Each row, then roughly how far along a hidden order it lies, from 0 to 20
[ -1  -4   2   3  -1  28   0   0  -6  -8   6  14 -31  -5  -1   5  17  -4
   4  14   2  -9  -6   1 -21   1  -3  -7  -9  -1  -5   4  15   0 -14  -4
   5  -7  43  -5  -4   4  -5  -6  11  15  -2   4  -2   7  14  -7  -3  -5
  -5   2  25  -1 -25   5  14   2  -3   0  -2   1  -2   0   0   0   9  -7
  -4   8 -13  -8   7  30   8  -3  -3 -10 -18   2  13   8   1  25  -5   1
   2  18   4  -3  -2  -2   2 -13]
8
[  3  -3   7   2  -5  26  -4  -2  11  -3  22  -3 -12 -13   0   2  -8  -1
   9   9   1 -10  -2  -7  20   1  -2   1  -7  -1  -3  -6   8  -2 -13  -1
   4   4  32  -5  -4  -8  -1   3  -3  14   7  14   1   7   8  -4   0  -4
  -1   6   6   3 -16   2  22  -2   2   3  -1   3  -3   0  -1   4  16   3
 -10   6 -13  -4   6  27  11   7  -5 -15   1  -2  16   9  -1  -1  -3  -8
   3   0   2   1   0  -6   9 -21]
18
[ -9  -5  -9   1  -5  33  -4  -2  -4 -11  14   9 -48 -20   0   4 -32   0
  18 -10   3  -4  -3  -6   4   1  -2  -4 -13  -1  -4 -15   9   1 -18   0
   4   0  31  -1  -4  -1   0  -1  -4   8  -1  11  -5   8  18  -4  -5  -3
   1   4   6   2 -10   3   5   0   3   3   0  11  -1  -1   3  -3  14  -9
 -12   9 -11  -5   7   5  13   5  -6 -11  10   0   3  10   2  15   1  -9
   1  -3   0  -2   1  -8   2 -11]
0
[  7  -1   9   1  -5  26  -3  -2   8  -4  33  -4 -25 -14   0   1  -7  -2
   6   0   1 -10  -1  -6  15   2  -2   1  -8  -1  -3   8   6  -4 -15  -1
   5   4  43  -4  -4 -12  -1   4  -1  14   8  18   1   8   6  -4  -1  -4
   1   8   8   3 -15   3  11  -1 -10   4   0   6  -3   0   0   5  19  -4
  -9   7 -14  -2   4  31   9   6  -4 -14  -9  -3  16   6  -2   7  -5  -7
   2  -3   1   2   0  -4   9 -20]
19
[  8  -2   8   2  -9  19  -2   0   8  -6  14  -7 -12 -15   0  -8 -19  -1
  18   1   2 -10  -2  -9  24   0  -1  -3 -13  -2  -2 -14   4  -3 -20   0
   6   0  32  -1   1 -13  -5   3  -6   6   7  17   0  12   6  -2   1  -5
   3  13   7   3 -24   7  21  -1   4   5   1   8  -1  -1   1   3  17 -10
 -22   4 -17  -5   8  38  13   5  -9  -1   0  -4  12  11   6   1  -5 -15
   1  -3   1   2   1   1   3 -17]
19
[  3  -2   8  -1  -5  20  -1  -3  12  -4  37  -8 -22 -16   0   2 -16  -1
  12  -3   1  -8  -1 -15  14   3  -2   3  -6  -1  -3   2   4  -3 -12  -3
   6   4  13  -3  -2 -11   0   6   6  21   9  17   1  13   6  -3  -1  -2
   2  13   3   1 -17   0  20   4 -14   4   1  10  -2   0   3   2  11  -6
  -4   4 -17   0   4  34   3   8  -3 -11 -24  -6  12   4   4  22  -2 -12
   0   0  -2   3   2  -1   4 -13]
20
[  2  -1  -4   2  -9  22   1   1  -9   4 -32  15 -26  -1   0  -8  13  -3
  10  15   0 -15  -5   6   2   1  -5  -8 -14   0  -4  -2  14  -2 -21  -3
  10  -9  46  -2  -4 -12 -10  -3   7  14  -2   7   2  12   7  -6  -4  -6
  -2  10  40   1 -33   9   2   6   7   0   0   0   2   1  -2   3  10   4
 -16   8 -13  -9   3  53   4  -2  -3  -7  -1   0  12  10   5  22  -8  -7
   2   9   4   0   1   5   4 -11]
14
[ -7  -3  -7   1  -6  34   0   0  -6 -12  18  13 -52 -20  -1   0 -51  -2
  16 -11   3  -4  -2  -5  -8   1  -3  -7 -16  -1  -4  -7  10   0 -16  -1
   4  -5  42   0  -1  -2  -1  -2  -3   8   1  16  -5   8  19  -5  -2  -3
   4   7  21   2 -14   5   9   3   6   3   3  13   0   0   5  -5  10 -12
 -18   9 -10  -4   9  17  13   7  -7 -11   7  -3  -3  10   3  29   1 -10
   1   1  -2   0   1  -1   2 -13]
1
[ -2  -4  -1   4  -2  22  -1   0  -2  -3 -10   2 -14  -5   0   3  13  -2
   5   6   2  -8  -7   0  -1   2  -2  -6 -12  -1  -1  -5  18   1 -11  -2
   1  -3  40  -5  -4  -1  -7  -5   2  14  -7   2  -2   4  11  -7  -2  -5
  -7   0  11   0 -30   5  13   0   8  -1  -2  -2  -2  -1  -2   3  10  -5
 -10   7 -10 -11   6  34  11   1  -4 -13  -5   4  14   7   2   4  -3   2
   3  10   4  -4  -1  -8   5 -14]
9
[  6  -1   9   1 -11  14  -3  -2  16  -6  32 -19 -14 -16   0  -1 -10   0
  16   1   2  -8   4 -15  17   3  -1   7 -10  -1   0  13  -4  -2 -15   1
   5   7   7  -2  -3 -15  -3   5  -2  12   5  15   2  10   3  -2  -3  -4
   2  14   1   1 -20   1  35   0  -4   5   3   7  -2   0   2   3  12  -1
  -9   2 -11   2   2  28   9  11  -5  -9 -17  -5  13   4   3   8  -3 -13
   1  -6  -2   2   2  -2   6 -13]
20
[  5  -1   1   2  -7  16   1   1  -5   2 -36   9 -20  -2   0 -11  17  -3
  15  16   0 -13  -6   5   3   1  -5  -5 -16  -1  -1  -1  15  -4 -19  -1
  10  -7  39  -2  -4  -6  -8  -2   2   6  -7   9   3  11   5  -3  -4  -7
  -2  10  11   1 -34   9  13   4  17   0   1  -1   2   0  -2   3  14  -2
 -18   8 -17  -7   8  63  10   0  -4   9   6   1  10  15   8  18  -9  -9
   2   7   5  -1   0   0   6  -8]
13

Part 2:
[  0   8  -1   0  10  -4   1   2   7   2  -2   4 -14   2  -8   9  -5   1
   9 -11  11  -3  -8  13  20  -1  -6   7  22   0  -2   4   1]
14
[ -4 -20 -12   1   8  -8   1 -24  -9   2   0   5 -47   6 -25   8  -9  12
  13 -19   8 -11  -5  36  32   0 -12   7  16 -11   5  12   0]
20
[ -4  34  13  20   8   8  -1   9 -18   3  -7   5  14   1   5 -14  -3  -2
  -3   9   2  11   2 -22  18   3  13  -1  61   6   2  -6   6]
6
[ -2   1   7  11  -1  -4   2   2 -13   3  -1   1   7  -1   4 -18  -3   0
   1   3  -8  12  -7   0  11   1   5  -3  44   6  -5  -7  -3]
5
[-1 14 -2  2  9 15 -1  1  1  1 -1  4 -7  1 -1 11 -1  5  2  0  5 -2  5 -2
 11  1  4  4  5 -5  2  4  2]
13
[ -7   9   9  13   4   5   4  11 -14   3  -2   2   1  -1   1 -22  -5   1
  -2   4 -13   8  -9   8  11   3   1  -2  63   8  -6  -6  -4]
3
[ -6  -4  -9   0  14   3   1 -13  -4   3  -1   5 -25   7 -15   7  -4  11
   8 -12  11  -9  -1  23  48   1  -7   8  16 -11   6  13   3]
18
[ -2   0  -1   2   8 -50   1 -10  -1   2  -1   5 -20   6 -12   6  -5   9
  10  -8   8  -7  -3  19  20   0  -3   7  13  -5   4   8   3]
17
[-10   9   8  18   0  -9   5   6 -11   2  -2   0   8  -1   3 -30  -4   9
  -5   2 -11  20 -12   8  23   4  10  -3  48  10  -5 -12  -3]
2
[-2 11  1  0  6 37  0  6 -6  2 -1  0 -4  0  0  4  1 -1 -1 -1  0  3 -1  2
  7  1 -1  1 14  5 -1  1 -1]
10
[ -2   8  -1   1  10 -14   0   5  -1   2  -3   3  -7   1  -5   5  -3   0
   5  -5  -2  -1  -4   8   0   0  -4   3  23  -1  -1   3   0]
13
[ -5   5 -10  -1  14  -5   1  -1   7   3  -1   3 -18   3 -10   8  -2   8
   5  -7   5  -2   2  15  21   2  -4   5  -2  -7   3  10   2]
16
[-4 -7 -1  1 -1 -7  1  2 -4  1  0 -2 -2 -1 -2 -6 -1 -2 -2 -1 -3  2  0  1
  3  1 -3 -4  6  3  0  1 -2]
7
[  0   2  -1   2   3 -11  -1   2   0   0   0   0  -1   0   1   2   0  -1
  -2   0   0   0   2  -1  -3   0   0  -1   0   0   0   2   0]
10
[  1  -3  -3   0   0   3  -1   0   6   0   2   0  -1   1   0   4   1   3
   2  -2   7  -4   0   4   4   1  -1   2 -11  -3   2   3   1]
12
[ -6   5   6  13  -2  -9   3   0  -9   1   0  -1  13  -1   5 -25  -2   5
  -7   8  -6  14  -4  -3  18   2   9  -4  40   7  -1  -9  -1]
3
[  1   2  -2   1   1  -6  -1   1   5   0   1   1  -4   2  -1   5  -1   1
   5  -3   3  -1  -2   5   4   0   0   3 -10  -1   2   6   2]
13
[ -6  -9 -13   0   9   1   2 -23  -2   1   1   4 -27   8 -17   6  -4  16
   9 -17  15 -15   1  24  40   0  -6   6   0 -10   9  10   3]
19
[-1  5 -5  1  9 10  0  2  7  3 -1  1 -9  2 -3  8 -1  7  2 -2  6 -3  1  7
 13  1  1  4 -2 -4  5  3  2]
14
[ -8 -10 -13  -1  14   1   2 -24 -11   2  -1   4 -30   8 -17   6  -4  -2
  11 -15  23  -9   2  28  45   0  -7   7  -1 -16   9  14   3]
20
[-2 -9 -4 -4 -9  3  0 -3  4  0  2 -2 -3 -2  0  2  1  2 -1 -1 -2 -6 -1  4
  4  0 -1 -1 -4  0  0  1 -3]
9
[-1  9 -2 -1  1 -1  0  4 -1  1 -1  2  0  0  0 -1  1  0 -1  1  0  1  0  0
  3  0  0  1 14  0  0  3  0]
10
[ -2   9  -5   8  12  -2   0 -15 -11   2  -3   9 -18   7 -11   5  -6   8
  10 -10  14  -8  -3  18  41   1  -1   7  33  -7   6   8   5]
18
[ -2  -4  -9   3   7   9   1 -19  -7   2  -1   6 -23   8 -16   3  -7  15
  11 -12  14  -9   0  23  37   0  -4   7  13  -8   6  10   3]
19
[  3  19   2   8   6 -10  -2   0  -5   2  -3   7  -7   3  -3   7  -4   3
   8  -2   5  -3  -5   1  27   0   3   7  22   0   0  -1   5]
15
[-18   7  -3  10  12   7   7  10  -2   4  -1  -4   0  -3   1 -27  -2  20
 -13   8 -13  23  -5  24  30   7   5  -4  36   4  -1  -1  -5]
1
[-10 -26 -16   0  12   6   2 -44 -26   3  -2   5 -46  10 -27  -5  -7  23
  12 -25  26 -18  10  34  63   0  -7   6  16 -23  16  20   3]
20
[  0   0  -1   6   5   0  -2  -9   2   1   0   5 -14   4  -7   7  -4   6
   8  -4  11  -5  -3   9  14   0   1   5   5  -7   3   4   5]
17
[ -2  -2  -3  -2   4 -17   0   2   3   1   0   0  -7   0  -3   7  -1   3
  -1  -2  -1  -1  -2   5  -2   1  -2   2  -3  -2  -1   4   0]
11
[-1 10 -1 -3 10  8  1  9  0  3 -2  3 -7  2 -3  7 -3 -2  5 -4  0 -1 -5  8
 19  1 -5  5 17  1 -2  1  1]
13
[-14 -33  -7   7 -15  11   8 -12  19  -2  11 -10   3  -2   5 -34   0  24
 -10   7 -22  23 -15  35  21   3   8  -9 -38   3  -2  -9  -8]
0
[ 4 -8  1  5 -3 -1 -1 -2  3  0  2 -3 -4  2  0  3  0 -3  2 -4 -4 -1 -7  7
 -4 -1 -4  0 -5  0 -3  0 -1]
10
[-13  13  12  27   1  14   6   8   0   3   0  -1  11  -2   4 -41  -7  17
  -9  12 -18  29 -19  17  36   6  14  -4  56  11  -6 -13  -4]
0
[-2 -3 -2 -3  2  6  1  3 -5  1  1 -1 -3 -1 -2 -2  0  2 -3  0 -7  1  0  4
  0  1 -1 -1 11 -1  1  1 -2]
8
[ 1 19  3 10 10  0 -1  4  1  2 -4  7 -6  3 -3  8 -5 -2  7 -2  2 -2 -5  2
 22  1  2  6 37  1 -1 -1  3]
14
[ -7   0   7  12  -7   8   5  -2  -7   1   1  -1  10  -2   3 -27  -2   7
  -5   6 -12  16  -8   5  22   3   7  -4  30   8  -5 -10  -4]
2
[ -2   3   6   5  -5  18   2   1  -8   1  -1  -1   4  -2   2 -16  -2   1
  -4   0  -7   9  -4   2  10   1   3  -4  50   5  -2  -4  -4]
5
[ 0  0  1  1  0 -1 -1 -1  0  0  1  1 -1  1  3  1 -1  0  1 -2  0  0  0  1
  0  0  1  0  3  0  0 -1  0]
10
[ -3   4   8  12  -1  -1   3   1 -13   3  -1   1   6  -1   1 -19  -3   0
  -2   2  -5   9  -5   2 -16   2   6  -3  39   7  -3  -4  -1]
5
[-11 -15  -4   2   3 -17   6   5  -1   2   1  -5  -6  -2   3 -20   0  13
  -8   3 -14  10  -4  16  13   3  -3  -4  19   4  -2   1  -7]
3
[ -3   2  -6   1   9 -20   0  -6   4   1   0   3 -17   2 -11   8  -1   4
   7  -8   4  -4  -3  21  19   1  -4   6   4  -1   1   6   1]
16
[ -7  -2   6  11  -2   0   4   1  -9   1   0  -2   8  -2   3 -25  -2   7
  -7   5  -6  14  -4   7  20   2   6  -4  34   6  -2  -6  -2]
3
